Below is a small trained network, with its code and all its weights. Each question gives an input and a class and asks what happens when units are switched off, that is, made to give their printed mean instead of their output.

import numpy as np


def w(rows, s, z=0):
    codes = np.array(rows[::2]) - 128.0
    scale = np.full(codes.shape[1], s)
    scale[-1] = z or s
    return codes * scale


def f(y):
    return np.maximum(y, 0)


def log_softmax(a):
    a = a - a.max(-1, keepdims=True)
    return a - np.log(np.exp(a).sum(-1, keepdims=True))


def net(x, mask):
    res = np.array(x, float).reshape(1, 4) / 4 @ E
    y = f(res @ A[0][:, :-1].T + A[0][:, -1])
    res = res + np.where(mask, y, B[0][:, -1]) @ B[0][:, :-1]
    return log_softmax(res[-1] @ U[:, :-1].T + U[:, -1])


A, B = {}, {}
E = w([
[229,111,76,157,137,46,159,77],'x0',
[131,125,59,175,43,109,88,188],'x1',
[126,121,127,126,128,130,132,131],'x2',
[170,134,62,6,161,153,94,157],'x3',
],0.016)
A[0] = w([
[188,142,150,180,192,100,212,88,129],'N0',
[71,155,149,159,109,73,187,130,217],'N1',
[142,86,115,88,183,76,163,94,92],'N2',
[161,140,111,88,203,135,118,110,156],'N3',
[164,109,188,185,94,134,179,90,205],'N4',
[58,81,173,187,42,161,80,187,193],'N5',
[125,136,54,70,93,202,71,175,126],'N6',
[67,140,241,72,212,171,143,123,241],'N7',
[140,145,89,38,138,127,62,172,165],'N8',
[97,160,120,149,90,171,114,228,133],'N9',
[133,104,178,158,127,146,180,37,194],'N10',
[80,118,163,222,130,104,158,110,253],'N11',
[121,112,187,200,155,140,167,90,170],'N12',
[202,121,153,101,197,75,251,75,131],'N13',
[115,68,132,200,45,138,123,172,165],'N14',
[223,106,80,103,192,114,140,115,124],'N15',
[134,164,159,105,102,137,111,247,109],'N16',
[236,81,43,179,53,44,111,139,12],'N17',
],0.011,0.0064)
B[0] = w([
[200,151,65,108,100,141,154,137,220],'N0',
[122,173,162,44,61,99,143,81,196],'N1',
[143,108,131,147,141,153,80,97,190],'N2',
[68,79,86,168,208,184,91,124,201],'N3',
[181,125,118,85,41,94,162,157,212],'N4',
[148,176,148,133,111,53,103,93,230],'N5',
[145,114,33,137,158,169,80,174,217],'N6',
[67,76,232,140,126,166,233,165,252],'N7',
[113,119,83,178,150,188,121,188,227],'N8',
[153,199,84,68,97,90,96,86,195],'N9',
[220,99,90,90,123,127,185,159,207],'N10',
[129,167,135,73,9,55,122,167,233],'N11',
[152,147,101,103,39,91,136,159,207],'N12',
[218,133,47,141,138,133,67,97,249],'N13',
[90,161,165,144,115,84,75,96,215],'N14',
[88,116,118,170,180,168,139,66,223],'N15',
[159,187,71,117,109,127,119,170,178],'N16',
[48,76,232,150,141,151,235,201,253],'N17',
],0.011,0.019)
U = w([
[116,124,190,130,104,108,191,131,227],'0',
[179,147,40,126,103,129,104,144,136],'1',
[66,101,137,160,157,175,151,165,140],'2',
[137,103,84,158,167,152,77,6,2],'3',
[116,172,137,128,110,85,49,55,95],'4',
],0.018,0.0019)

Each question gives the input, the list of numbers given to net, and the class t.
The units are the neurons (one row each of A and B). Each row of codes is followed by its name. A weight is (code - 128) times the scale printed after its matrix; where a second scale follows, it is the last column's (A, B and U).
mask holds one flag per neuron, in row order. A switched-off neuron (its flag False) gives its mean, the last column of its row in B, instead of its output. The means were averaged over made-up inputs and are rounded, as every weight is.
A unit's drop is (log p(t) with every unit on - log p(t) with that unit switched off) / (log p(t) with every unit on - log p(t) with every unit switched off).
The circuit of an input: a set's keep is (log p(t) with only the set's units on - log p(t) with every unit switched off) / (log p(t) with every unit on - log p(t) with every unit switched off). Starting from the 12 units with the biggest drops (on a tie, the unit counted first), units are removed one at a time, each time the one whose removal leaves the highest keep (on an exact tie, the one counted first), for as long as the keep stays at least 0.8.
units of the circuit, in order: the units of the circuit, biggest drop first
top k neurons: the k neurons with the biggest drops, biggest first
drop when u is switched off: that unit's drop, to one decimal
input [0,6,-5,-6], class 4: units of the circuit, in order	(N14)
input [5,-6,-8,1], class 3: units of the circuit, in order	(N15, N11)
input [6,-3,-3,1], class 3: units of the circuit, in order	(N15, N11)
input [-4,0,-7,-1], class 0: top 2 neurons	(N13, N7)
input [1,-1,-4,4], class 3: top 2 neurons	(N17, N7)
input [2,-1,-1,-6], class 1: top 2 neurons	(N7, N17)
input [1,8,-5,0], class 0: top 2 neurons	(N17, N13)
input [1,4,-6,-3], class 0: top 2 neurons	(N13, N17)
input [2,-8,4,-2], class 1: top 2 neurons	(N13, N17)
input [-1,-4,-7,1], class 2: drop when N11 is switched off	0.1
input [2,7,1,-5], class 0: drop when N17 is switched off	1.8
input [4,8,-6,-1], class 0: drop when N17 is switched off	0.6
input [2,6,0,-8], class 0: drop when N17 is switched off	3.2
input [8,2,-7,-3], class 0: units of the circuit, in order	(N17)
